Below are the code and all the weights of a small trained network. Each question names an input and a target symbol and asks about switching units off, where a switched-off unit gives its printed mean instead of its output.

import numpy as np


def w(rows, s, z=0):
    codes = np.array(rows[::2]) - 128.0
    scale = np.full(codes.shape[1], s)
    scale[-1] = z or s
    return codes * scale


def norm(h):
    return h / np.sqrt((h * h).mean(-1, keepdims=True) + 1e-5)


def f(y):
    return np.maximum(y, 0)


def softmax(a):
    e = np.exp(a - a.max(-1, keepdims=True))
    return e / e.sum(-1, keepdims=True)


def log_softmax(a):
    a = a - a.max(-1, keepdims=True)
    return a - np.log(np.exp(a).sum(-1, keepdims=True))


def net(x, mask):
    ids = ['ΓΛΠΦαεηθμτ'.index(c) for c in x.split()]
    T = len(ids)
    res = E[ids] + P[:T]
    u = 0
    for l in range(3):
        q, k, v = (norm(res) @ M[l].T for M in (Q, K, V))
        z = softmax(np.where(np.tri(T) > 0, q @ k.T / 2**0.5, -1e9)) @ v
        res = res + np.where(mask[u], z, O[l][:, -1]) @ O[l][:, :-1]
        u += 1
        y = f(norm(res) @ A[l][:, :-1].T + A[l][:, -1])
        res = res + np.where(mask[u : u + 4], y, B[l][:, -1]) @ B[l][:, :-1]
        u += 4
    return log_softmax(norm(res)[-1] @ U[:, :-1].T + U[:, -1])


Q, K, V, O, A, B = {}, {}, {}, {}, {}, {}
E = w([
[57,153,148,53,155,153,139,72,84,227],'Γ',
[132,109,136,101,143,186,68,156,88,42],'Λ',
[52,135,111,83,132,109,234,99,222,146],'Π',
[124,208,188,127,111,156,180,95,168,210],'Φ',
[89,189,99,147,85,158,68,159,234,173],'α',
[117,100,131,107,149,150,124,167,89,76],'ε',
[124,109,128,134,141,120,29,150,193,64],'η',
[117,133,203,121,178,50,139,189,105,100],'θ',
[149,67,102,91,109,44,178,139,4,115],'μ',
[204,193,152,108,158,104,98,204,39,145],'τ',
],0.018)
P = w([
[82,225,202,77,69,112,160,134,98,14],'0',
[129,52,223,50,107,147,121,195,159,68],'1',
[95,214,150,64,128,104,150,115,69,87],'2',
[153,33,196,77,132,170,123,166,150,96],'3',
[112,182,123,101,172,152,136,91,83,91],'4',
[177,28,168,109,146,180,131,145,150,128],'5',
[120,148,95,155,196,186,140,64,91,107],'6',
[200,18,137,145,174,192,121,117,161,156],'7',
[104,124,77,146,254,236,134,11,95,158],'8',
],0.014)
Q[0] = w([
[211,17,234,63,216,166,111,87,116,139],'0.h0',
[36,253,73,115,167,150,137,36,101,111],'0.h0',
],0.012)
K[0] = w([
[159,117,44,141,152,204,183,56,156,255],'0.h0',
[197,130,195,171,248,24,115,185,61,62],'0.h0',
],0.0095)
V[0] = w([
[100,117,3,100,32,178,115,196,123,109],'0.h0',
[173,97,131,124,85,140,21,57,43,126],'0.h0',
],0.006)
O[0] = w([
[19,195,2,138,138,233,211,187,131,196,2],'0.h0',
[30,65,155,157,16,155,8,115,84,129,86],'0.h0',
],0.0096,0.00034)
A[0] = w([
[147,123,215,165,145,98,184,154,122,185,198],'0.n0',
[201,101,153,1,136,112,83,125,124,222,10],'0.n1',
[107,208,99,160,142,128,122,54,156,88,252],'0.n2',
[97,115,130,132,189,142,106,158,140,46,107],'0.n3',
],0.0098,0.0032)
B[0] = w([
[48,129,65,123,94,167,33,124,210,136,208],'0.n0',
[70,141,148,212,159,127,201,144,130,54,212],'0.n1',
[3,107,141,53,216,123,124,49,114,88,216],'0.n2',
[98,123,88,75,106,119,120,150,165,205,254],'0.n3',
],0.011,0.0054)
Q[1] = w([
[246,213,91,194,13,88,144,189,133,126],'1.h0',
[164,46,130,182,138,180,155,198,208,129],'1.h0',
],0.012)
K[1] = w([
[66,178,162,2,65,111,167,210,153,9],'1.h0',
[33,89,251,48,76,150,210,27,217,230],'1.h0',
],0.0085)
V[1] = w([
[115,253,254,167,231,179,124,238,62,114],'1.h0',
[141,114,55,185,74,57,209,125,82,100],'1.h0',
],0.0078)
O[1] = w([
[168,34,144,247,208,219,105,5,100,129,175],'1.h0',
[152,105,62,152,109,22,80,155,82,135,9],'1.h0',
],0.013,0.0013)
A[1] = w([
[98,55,162,217,82,192,29,214,103,98,3],'1.n0',
[100,42,86,114,118,139,216,90,47,111,86],'1.n1',
[102,170,61,97,169,238,198,93,156,243,44],'1.n2',
[42,151,66,44,140,1,75,110,40,133,148],'1.n3',
],0.0088,0.0032)
B[1] = w([
[88,159,87,160,126,170,84,139,98,149,145],'1.n0',
[153,158,131,103,151,122,52,110,154,175,179],'1.n1',
[179,198,162,122,162,141,101,185,118,194,189],'1.n2',
[136,123,182,168,116,3,108,150,85,131,252],'1.n3',
],0.017,0.015)
Q[2] = w([
[33,254,59,112,156,143,94,117,98,134],'2.h0',
[154,205,22,221,255,80,161,147,136,40],'2.h0',
],0.0077)
K[2] = w([
[71,172,87,204,104,128,90,116,166,175],'2.h0',
[12,131,186,118,146,132,141,15,68,112],'2.h0',
],0.011)
V[2] = w([
[103,206,135,82,70,143,145,1,46,149],'2.h0',
[123,148,128,100,186,102,65,152,99,135],'2.h0',
],0.0092)
O[2] = w([
[161,62,69,110,14,100,135,255,142,151,104],'2.h0',
[188,89,109,243,171,140,158,134,97,140,254],'2.h0',
],0.013,0.0074)
A[2] = w([
[184,120,124,137,157,110,235,103,189,66,251],'2.n0',
[156,135,57,59,162,145,247,157,188,122,72],'2.n1',
[93,148,141,189,128,57,188,68,84,78,183],'2.n2',
[112,176,105,131,132,236,161,95,157,82,102],'2.n3',
],0.013,0.0025)
B[2] = w([
[73,82,71,32,150,176,244,221,159,65,159],'2.n0',
[83,47,75,216,52,108,105,46,86,174,170],'2.n1',
[248,95,112,102,80,50,95,194,150,94,255],'2.n2',
[202,123,91,131,80,16,161,78,71,89,213],'2.n3',
],0.013,0.0094)
U = w([
[102,56,226,108,98,145,190,106,53,191,5],'Γ',
[128,148,75,75,82,180,97,139,65,98,122],'Λ',
[58,88,28,122,145,129,161,136,105,167,168],'Π',
[137,130,109,73,49,133,92,44,170,152,169],'Φ',
[62,226,25,147,146,119,145,81,41,105,135],'α',
[178,158,122,119,175,162,135,172,138,185,105],'ε',
[2,160,165,114,176,135,127,137,72,118,138],'η',
[168,111,154,90,155,146,192,133,124,62,108],'θ',
[148,116,122,138,106,48,104,143,100,145,124],'μ',
[110,76,123,190,120,166,78,60,114,115,155],'τ',
],0.0084,0.0032)

Each question gives the input, a string of symbols that net reads in full, and the target symbol t.
The units are the heads (2 rows each of Q, K, V and O) and the neurons (one row each of A and B). Each row of codes is followed by its name. A weight is (code - 128) times the scale printed after its matrix; where a second scale follows, it is the last column's (O, A, B and U).
mask holds one flag per unit, layer by layer, with each layer's heads first. A switched-off unit (its flag False) gives its mean, the last column of its rows in O or B, instead of its output. The means were averaged over made-up inputs and are rounded, as every weight is.
A unit's drop is (log p(t) with every unit on - log p(t) with that unit switched off) / (log p(t) with every unit on - log p(t) with every unit switched off).
The circuit of an input: a set's keep is (log p(t) with only the set's units on - log p(t) with every unit switched off) / (log p(t) with every unit on - log p(t) with every unit switched off). Starting from the 12 units with the biggest drops (on a tie, the unit counted first), units are removed one at a time, each time the one whose removal leaves the highest keep (on an exact tie, the one counted first), for as long as the keep stays at least 0.8.
circuit, biggest first: the units of the circuit, biggest drop first
unit that matters most: the unit with the biggest drop
k most important neurons: the k neurons with the biggest drops, biggest first
top k neurons in layer l: the k neurons of layer l with the biggest drops, biggest first
input τ α α, target τ: circuit, biggest first -> 1.h0
input μ θ η μ μ μ Γ Φ, target θ: circuit, biggest first -> 0.h0, 0.n1, 2.n0, 1.n3
input θ μ μ Γ μ ε, target τ: circuit, biggest first -> 0.n1, 1.h0, 1.n3
input μ μ α α α, target α: circuit, biggest first -> 1.n3, 2.n2
input μ Π Γ α μ Λ, target ε: 2 most important neurons -> 1.n2, 0.n3
input μ η μ ε, target Γ: top 2 neurons in layer 0 -> 0.n3, 0.n0
input α Φ Φ, target α: circuit, biggest first -> 1.n3, 1.h0, 2.n3, 2.n2
input μ μ μ τ η, target τ: circuit, biggest first -> 1.h0, 0.n2
input ε μ τ α Π μ, target Π: 3 most important neurons -> 1.n3, 2.n1, 2.n0
input μ Φ μ Λ, target θ: top 2 neurons in layer 2 -> 2.n0, 2.n3
input Γ μ θ Γ, target τ: circuit, biggest first -> 0.n1, 1.h0, 1.n3
input Γ μ θ α μ μ μ μ, target ε: 2 most important neurons -> 0.n2, 1.n2
input α μ Λ α ε, target ε: circuit, biggest first -> 1.n2, 1.h0, 1.n3
input Γ η τ μ Φ, target τ: circuit, biggest first -> 1.h0
input μ μ μ Λ μ τ, target α: 4 most important neurons -> 1.n3, 1.n0, 0.n3, 0.n1
input ε μ θ μ α θ, target ε: circuit, biggest first -> 0.h0, 1.n3
input Λ α η Γ μ μ Π Λ, target Π: 4 most important neurons -> 1.n3, 2.n1, 0.n1, 2.n0
input Γ α ε, target ε: circuit, biggest first -> 1.h0, 0.n3, 1.n3
input α α Λ, target α: top 2 neurons in layer 2 -> 2.n3, 2.n2
input η α ε ε μ Λ, target ε: unit that matters most -> 1.n2
input η α Γ η η, target η: top 2 neurons in layer 0 -> 0.n3, 0.n2
input τ μ α μ η Γ Λ μ, target τ: 3 most important neurons -> 0.n1, 0.n2, 1.n3
